Below are the code and all the weights of a small trained network. Each question names an input and a class and asks about switching units off, where a switched-off unit gives its printed mean instead of its output.

import numpy as np


def w(rows, s, z=0):
    codes = np.array(rows[::2]) - 128.0
    scale = np.full(codes.shape[1], s)
    scale[-1] = z or s
    return codes * scale


def f(y):
    return y / 2 * (1 + np.tanh(0.7978845608 * (y + 0.044715 * y**3)))


def log_softmax(a):
    a = a - a.max(-1, keepdims=True)
    return a - np.log(np.exp(a).sum(-1, keepdims=True))


def net(x, mask):
    res = np.array(x, float).reshape(1, 8) / 4 @ E
    y = f(res @ A[0][:, :-1].T + A[0][:, -1])
    res = res + np.where(mask, y, B[0][:, -1]) @ B[0][:, :-1]
    return log_softmax(res[-1] @ U[:, :-1].T + U[:, -1])


A, B = {}, {}
E = w([
[164,176,71,125,162,238,150,75],'x0',
[151,195,42,71,145,94,61,180],'x1',
[155,93,146,145,199,133,116,136],'x2',
[136,128,133,105,127,132,140,147],'x3',
[133,116,129,151,144,127,117,125],'x4',
[137,106,127,177,164,126,108,114],'x5',
[254,135,164,150,69,114,78,80],'x6',
[120,39,61,62,105,130,109,86],'x7',
],0.0088)
A[0] = w([
[173,106,166,122,101,124,143,90,118],'n1',
[100,203,171,185,162,132,144,169,180],'n2',
[144,145,123,111,125,188,122,100,41],'n3',
[130,37,83,97,113,125,125,114,103],'n4',
[83,72,176,146,122,148,223,73,88],'n5',
[130,174,43,98,172,88,53,163,56],'n6',
[230,135,135,119,77,107,109,113,56],'n7',
[164,150,106,131,135,217,134,124,83],'n8',
[10,116,79,127,181,128,198,171,67],'n9',
[87,80,178,117,104,39,81,175,116],'n10',
[108,41,69,91,126,141,95,87,3],'n11',
[120,152,100,112,161,205,129,95,90],'n12',
],0.012,0.0013)
B[0] = w([
[91,128,111,92,123,145,80,133,170],'n1',
[132,210,144,86,107,94,143,154,219],'n2',
[137,95,110,164,136,104,149,130,153],'n3',
[130,221,174,135,115,94,123,143,191],'n4',
[138,126,102,123,104,233,106,192,215],'n5',
[123,103,151,147,89,253,125,172,233],'n6',
[110,91,147,111,177,114,55,97,197],'n7',
[98,112,93,132,115,81,177,117,177],'n8',
[155,86,149,128,150,89,29,64,254],'n9',
[125,91,63,155,153,124,230,86,239],'n10',
[137,217,160,120,122,97,159,166,201],'n11',
[118,71,118,133,132,81,192,108,178],'n12',
],0.015,0.011)
U = w([
[140,77,95,128,94,249,102,209,120],'0',
[145,68,132,107,165,65,2,61,253],'1',
[129,63,31,162,133,58,244,98,54],'2',
[153,255,174,109,115,45,149,180,87],'3',
],0.0078,0.0028)

Each question gives the input, the list of numbers given to net, and the class t.
The units are the neurons (one row each of A and B). Each row of codes is followed by its name. A weight is (code - 128) times the scale printed after its matrix; where a second scale follows, it is the last column's (A, B and U).
mask holds one flag per neuron, in row order. A switched-off neuron (its flag False) gives its mean, the last column of its row in B, instead of its output. The means were averaged over made-up inputs and are rounded, as every weight is.
A unit's drop is (log p(t) with every unit on - log p(t) with that unit switched off) / (log p(t) with every unit on - log p(t) with every unit switched off).
The circuit of an input: a set's keep is (log p(t) with only the set's units on - log p(t) with every unit switched off) / (log p(t) with every unit on - log p(t) with every unit switched off). Starting from all 12 units, units are removed one at a time, each time the one whose removal leaves the highest keep (on an exact tie, the one counted first), for as long as the keep stays at least 0.8.
circuit, biggest first: the units of the circuit, biggest drop first
k most important neurons: the k neurons with the biggest drops, biggest first
drop of u: that unit's drop, to one decimal
input [-8,-2,-3,-3,-8,-6,-5,-7], class 2: circuit, biggest first : [n10]
input [-2,1,2,3,-2,7,1,0], class 2: circuit, biggest first : [n9; n5]
input [-4,-2,-2,-3,-2,-1,-6,7], class 3: 2 most important neurons : [n11; n4]
input [8,-3,3,5,-6,-4,8,-8], class 1: 4 most important neurons : [n7; n10; n1; n11]
input [5,0,3,2,-7,-8,-1,7], class 3: 3 most important neurons : [n11; n4; n10]
input [5,-1,2,6,6,0,-5,4], class 1: 2 most important neurons : [n9; n10]
input [-3,3,-6,4,8,8,5,6], class 3: 3 most important neurons : [n9; n11; n4]
input [4,-4,0,5,8,-7,6,4], class 1: 2 most important neurons : [n7; n6]
input [0,-5,6,1,-4,0,-8,0], class 1: 2 most important neurons : [n9; n6]
input [5,8,7,8,-2,4,7,5], class 0: 2 most important neurons : [n6; n9]
input [7,3,-4,-6,-8,5,-4,-7], class 2: 2 most important neurons : [n12; n8]
input [-7,-4,-2,-7,8,-1,-3,8], class 3: 2 most important neurons : [n4; n11]
input [4,1,6,2,-1,7,0,4], class 2: 3 most important neurons : [n2; n12; n8]
input [-7,-1,5,6,-7,-1,-7,4], class 1: circuit, biggest first : [n9]
input [6,5,-7,8,6,2,-1,2], class 2: drop of n8 : 1.1
input [3,-3,-4,4,-4,8,-2,-6], class 3: drop of n10 : 0.3
input [6,2,-1,5,5,-3,8,-1], class 1: drop of n7 : 2.3
